Here is a tiny trained network, its code and every weight. The questions are about switching its units off for an input and a class, where a switched-off unit gives its printed mean instead of its output.

import numpy as np


def w(rows, s, z=0):
    codes = np.array(rows[::2]) - 128.0
    scale = np.full(codes.shape[1], s)
    scale[-1] = z or s
    return codes * scale


def norm(h):
    return h / np.sqrt((h * h).mean(-1, keepdims=True) + 1e-5)


def f(y):
    return y / 2 * (1 + np.tanh(0.7978845608 * (y + 0.044715 * y**3)))


def log_softmax(a):
    a = a - a.max(-1, keepdims=True)
    return a - np.log(np.exp(a).sum(-1, keepdims=True))


def net(x, mask):
    res = np.array(x, float).reshape(1, 4) / 4 @ E
    u = 0
    for l in range(3):
        y = f(norm(res) @ A[l][:, :-1].T + A[l][:, -1])
        res = res + np.where(mask[u : u + 12], y, B[l][:, -1]) @ B[l][:, :-1]
        u += 12
    return log_softmax(norm(res)[-1] @ U[:, :-1].T + U[:, -1])


A, B = {}, {}
E = w([
[15,248,107],'x0',
[123,125,125],'x1',
[225,208,33],'x2',
[162,179,210],'x3',
],0.0012)
A[0] = w([
[100,176,128,184],'0.n0',
[71,53,15,94],'0.n1',
[129,119,134,103],'0.n2',
[175,203,238,81],'0.n3',
[140,126,123,126],'0.n4',
[71,53,2,97],'0.n5',
[110,101,120,15],'0.n6',
[126,121,129,53],'0.n7',
[145,155,163,68],'0.n8',
[141,76,149,102],'0.n9',
[101,95,106,1],'0.n10',
[120,140,129,94],'0.n11',
],0.0047,0.0024)
B[0] = w([
[166,95,120,232],'0.n0',
[174,190,235,221],'0.n1',
[115,121,133,99],'0.n2',
[178,167,225,202],'0.n3',
[124,128,119,128],'0.n4',
[192,200,254,242],'0.n5',
[78,128,153,8],'0.n6',
[97,138,142,34],'0.n7',
[121,142,163,64],'0.n8',
[105,109,88,160],'0.n9',
[89,142,167,2],'0.n10',
[124,126,132,78],'0.n11',
],0.0038,0.0008)
A[1] = w([
[112,98,111,163],'1.n0',
[123,123,191,138],'1.n1',
[168,148,149,100],'1.n2',
[136,135,140,121],'1.n3',
[134,131,129,2],'1.n4',
[87,101,251,132],'1.n5',
[102,113,244,124],'1.n6',
[79,168,130,109],'1.n7',
[80,137,102,135],'1.n8',
[8,215,96,154],'1.n9',
[104,80,105,163],'1.n10',
[135,139,150,40],'1.n11',
],0.0021,0.0032)
B[1] = w([
[188,124,105,172],'1.n0',
[167,145,132,169],'1.n1',
[94,109,136,113],'1.n2',
[121,127,130,125],'1.n3',
[7,150,174,3],'1.n4',
[193,180,120,187],'1.n5',
[190,192,140,171],'1.n6',
[108,105,88,91],'1.n7',
[130,96,100,114],'1.n8',
[158,21,52,139],'1.n9',
[175,135,114,169],'1.n10',
[17,163,178,35],'1.n11',
],0.0018,0.0011)
A[2] = w([
[24,45,218,99],'2.n0',
[44,53,215,48],'2.n1',
[127,129,134,117],'2.n2',
[4,229,85,113],'2.n3',
[34,249,111,76],'2.n4',
[133,134,139,150],'2.n5',
[135,103,84,175],'2.n6',
[131,114,146,155],'2.n7',
[129,128,128,126],'2.n8',
[75,78,205,5],'2.n9',
[187,128,142,222],'2.n10',
[58,209,111,34],'2.n11',
],0.0042,0.0024)
B[2] = w([
[148,230,27,147],'2.n0',
[228,234,3,125],'2.n1',
[138,125,121,123],'2.n2',
[132,29,165,116],'2.n3',
[216,18,201,112],'2.n4',
[109,125,123,146],'2.n5',
[75,147,154,155],'2.n6',
[108,129,124,151],'2.n7',
[128,128,127,128],'2.n8',
[224,171,75,100],'2.n9',
[40,119,107,255],'2.n10',
[235,43,145,87],'2.n11',
],0.0035,0.0023)
U = w([
[149,184,40,142],'0',
[140,5,137,96],'1',
[83,141,140,240],'2',
[163,173,204,3],'3',
],0.011,0.0025)

Each question gives the input, the list of numbers given to net, and the class t.
The units are the neurons (one row each of A and B). Each row of codes is followed by its name. A weight is (code - 128) times the scale printed after its matrix; where a second scale follows, it is the last column's (A, B and U).
mask holds one flag per neuron, layer by layer. A switched-off neuron (its flag False) gives its mean, the last column of its row in B, instead of its output. The means were averaged over made-up inputs and are rounded, as every weight is.
A unit's drop is (log p(t) with every unit on - log p(t) with that unit switched off) / (log p(t) with every unit on - log p(t) with every unit switched off).
The circuit of an input: a set's keep is (log p(t) with only the set's units on - log p(t) with every unit switched off) / (log p(t) with every unit on - log p(t) with every unit switched off). Starting from the 12 units with the biggest drops (on a tie, the unit counted first), units are removed one at a time, each time the one whose removal leaves the highest keep (on an exact tie, the one counted first), for as long as the keep stays at least 0.8.
circuit, biggest first: the units of the circuit, biggest drop first
most important unit: the unit with the biggest drop
k most important neurons: the k neurons with the biggest drops, biggest first
top k neurons in layer l: the k neurons of layer l with the biggest drops, biggest first
drop when u is switched off: that unit's drop, to one decimal
input [8,6,-5,6], class 1: most important unit => 0.n5
input [8,5,-8,-4], class 0: circuit, biggest first => (2.n0, 2.n1)
input [8,-7,2,8], class 1: 3 most important neurons => (0.n5, 2.n4, 0.n1)
input [3,-4,-7,7], class 0: circuit, biggest first => (0.n5, 0.n1, 2.n1)
input [-7,0,3,-8], class 3: 2 most important neurons => (0.n5, 0.n1)
input [-7,5,-7,5], class 0: 2 most important neurons => (2.n1, 2.n0)
input [-3,-2,-4,-5], class 3: circuit, biggest first => (0.n5, 0.n1)
input [2,2,0,1], class 1: circuit, biggest first => (2.n0, 0.n5, 0.n1)
input [7,5,5,6], class 1: 2 most important neurons => (2.n4, 2.n3)
input [8,1,7,0], class 1: 3 most important neurons => (2.n3, 2.n4, 2.n0)
input [1,-4,-4,1], class 0: 2 most important neurons => (0.n5, 0.n1)
input [6,-3,-6,-3], class 0: 3 most important neurons => (2.n0, 2.n1, 1.n9)
input [5,0,-4,-1], class 1: top 2 neurons in layer 2 => (2.n3, 2.n4)
input [-2,4,-1,-1], class 2: top neuron in layer 0 => (0.n3)
input [4,-1,-1,-7], class 3: top 2 neurons in layer 0 => (0.n5, 0.n1)
input [4,-3,-5,5], class 0: 3 most important neurons => (0.n5, 0.n1, 1.n9)
input [-6,4,4,-8], class 3: drop when 0.n0 is switched off => 0.1
input [4,-7,2,-8], class 3: drop when 0.n1 is switched off => 0.2
input [7,-4,3,5], class 1: drop when 0.n5 is switched off => 0.3
input [7,-1,3,-4], class 1: most important neuron => (2.n4)
